Below is a small trained network, with its code and all its weights. Each question gives an input and a target symbol and asks what happens when units are switched off, that is, made to give their printed mean instead of their output.

import numpy as np


def w(rows, s, z=0):
    codes = np.array(rows[::2]) - 128.0
    scale = np.full(codes.shape[1], s)
    scale[-1] = z or s
    return codes * scale


def norm(h):
    return h / np.sqrt((h * h).mean(-1, keepdims=True) + 1e-5)


def f(y):
    return y / 2 * (1 + np.tanh(0.7978845608 * (y + 0.044715 * y**3)))


def softmax(a):
    e = np.exp(a - a.max(-1, keepdims=True))
    return e / e.sum(-1, keepdims=True)


def log_softmax(a):
    a = a - a.max(-1, keepdims=True)
    return a - np.log(np.exp(a).sum(-1, keepdims=True))


def net(x, mask):
    ids = ['Γβεζθμξφψ'.index(c) for c in x.split()]
    T = len(ids)
    res = E[ids] + P[:T]
    r = norm(res)
    for j in range(3):
        rows = slice(4 * j, 4 * j + 4)
        q, k, v = (r @ M[0][rows].T for M in (Q, K, V))
        z = softmax(np.where(np.tri(T) > 0, q @ k.T / 4**0.5, -1e9)) @ v
        o = O[0][rows]
        res = res + np.where(mask[j], z, o[:, -1]) @ o[:, :-1]
    y = f(norm(res) @ A[0][:, :-1].T + A[0][:, -1])
    res = res + np.where(mask[3:19], y, B[0][:, -1]) @ B[0][:, :-1]
    return log_softmax(norm(res)[-1] @ U[:, :-1].T + U[:, -1])


Q, K, V, O, A, B = {}, {}, {}, {}, {}, {}
E = w([
[80,203,226],'Γ',
[135,254,60],'β',
[101,217,146],'ε',
[165,236,214],'ζ',
[164,194,242],'θ',
[157,243,193],'μ',
[70,209,210],'ξ',
[153,173,133],'φ',
[199,31,73],'ψ',
],0.0082)
P = w([
[92,39,64],'0',
[135,209,88],'1',
[52,248,194],'2',
[118,117,191],'3',
[75,254,186],'4',
[86,83,131],'5',
[38,150,197],'6',
[120,98,143],'7',
],0.0067)
Q[0] = w([
[139,101,183],'H1',
[111,110,6],'H1',
[50,161,102],'H1',
[106,127,240],'H1',
[177,114,203],'H2',
[130,208,181],'H2',
[33,100,165],'H2',
[182,155,196],'H2',
[102,149,199],'H3',
[71,124,100],'H3',
[73,182,128],'H3',
[138,146,72],'H3',
],0.012)
K[0] = w([
[96,134,103],'H1',
[153,158,225],'H1',
[149,121,164],'H1',
[31,56,136],'H1',
[103,148,1],'H2',
[1,73,49],'H2',
[39,158,88],'H2',
[74,66,25],'H2',
[120,229,77],'H3',
[239,51,152],'H3',
[79,63,237],'H3',
[232,124,207],'H3',
],0.0068)
V[0] = w([
[144,147,166],'H1',
[10,93,108],'H1',
[162,79,127],'H1',
[157,119,221],'H1',
[167,156,114],'H2',
[73,151,132],'H2',
[182,33,159],'H2',
[77,133,155],'H2',
[62,130,89],'H3',
[181,154,118],'H3',
[114,122,68],'H3',
[161,88,137],'H3',
],0.012)
O[0] = w([
[150,103,184,168],'H1',
[75,132,93,134],'H1',
[150,111,110,56],'H1',
[121,154,185,170],'H1',
[188,115,106,129],'H2',
[3,146,200,189],'H2',
[171,98,142,2],'H2',
[48,131,204,177],'H2',
[95,98,111,117],'H3',
[163,110,95,137],'H3',
[103,172,132,59],'H3',
[208,87,242,59],'H3',
],0.0059,0.0066)
A[0] = w([
[27,102,123,239],'N1',
[131,49,140,190],'N2',
[186,185,144,210],'N3',
[158,38,130,44],'N4',
[65,143,114,127],'N5',
[39,99,191,112],'N6',
[160,170,131,145],'N7',
[201,135,157,229],'N8',
[123,161,74,94],'N9',
[209,19,200,229],'N10',
[98,129,52,160],'N11',
[201,141,1,248],'N12',
[33,120,125,157],'N13',
[75,192,134,155],'N14',
[85,167,73,113],'N15',
[133,162,156,135],'N16',
],0.0094,0.0017)
B[0] = w([
[201,74,121,225],'N1',
[60,90,97,119],'N2',
[108,77,149,174],'N3',
[107,133,155,119],'N4',
[195,156,96,188],'N5',
[180,130,89,235],'N6',
[100,119,147,149],'N7',
[95,37,172,151],'N8',
[199,169,155,131],'N9',
[85,103,119,159],'N10',
[148,163,78,132],'N11',
[254,95,118,142],'N12',
[152,130,111,219],'N13',
[163,81,162,255],'N14',
[126,121,113,167],'N15',
[68,174,215,172],'N16',
],0.0058,0.0061)
U = w([
[70,139,148,58],'Γ',
[167,179,56,78],'β',
[36,168,45,213],'ε',
[124,108,159,42],'ζ',
[132,89,255,203],'θ',
[175,162,155,147],'μ',
[80,135,116,2],'ξ',
[217,157,90,79],'φ',
[231,60,123,164],'ψ',
],0.0089,0.0033)

Each question gives the input, a string of symbols that net reads in full, and the target symbol t.
The units are the heads (4 rows each of Q, K, V and O) and the neurons (one row each of A and B). Each row of codes is followed by its name. A weight is (code - 128) times the scale printed after its matrix; where a second scale follows, it is the last column's (O, A, B and U).
mask holds one flag per unit, heads first, then neurons. A switched-off unit (its flag False) gives its mean, the last column of its rows in O or B, instead of its output. The means were averaged over made-up inputs and are rounded, as every weight is.
A unit's drop is (log p(t) with every unit on - log p(t) with that unit switched off) / (log p(t) with every unit on - log p(t) with every unit switched off).
The circuit of an input: a set's keep is (log p(t) with only the set's units on - log p(t) with every unit switched off) / (log p(t) with every unit on - log p(t) with every unit switched off). Starting from the 12 units with the biggest drops (on a tie, the unit counted first), units are removed one at a time, each time the one whose removal leaves the highest keep (on an exact tie, the one counted first), for as long as the keep stays at least 0.8.
circuit, biggest first: the units of the circuit, biggest drop first
which heads matter: for each layer, one digit per head in row order, 1 if its drop is at least 0.15 and else 0, layers parted by /
drop when u is switched off: that unit's drop, to one decimal
input ε ε θ θ ε φ, target ε: which heads matter => 010
input ψ ε μ θ θ θ, target ψ: circuit, biggest first => [H2]
input ε φ ξ θ μ ε μ ε, target ε: circuit, biggest first => [H1, H3]
input ε Γ ψ θ, target ε: circuit, biggest first => [H1, H3]
input ε Γ μ θ ξ μ μ φ, target ε: which heads matter => 110
input θ Γ β θ ε β, target θ: circuit, biggest first => [H1, H3]
input ε θ θ ξ φ θ θ ζ, target ε: which heads matter => 110
input ψ θ θ θ Γ β ψ Γ, target ψ: which heads matter => 110
input ε θ ε ζ Γ ξ, target ε: which heads matter => 100
input ψ μ ζ μ, target ψ: which heads matter => 110
input θ ψ θ θ μ μ ζ β, target θ: drop when H1 is switched off => 0.4
input ψ θ θ φ, target ψ: drop when H2 is switched off => 0.2
input θ ε ψ, target ψ: drop when N13 is switched off => 0.0
input ε μ μ ζ Γ θ, target ε: circuit, biggest first => [H1]
input ε θ μ θ φ μ, target ε: drop when H1 is switched off => 0.5
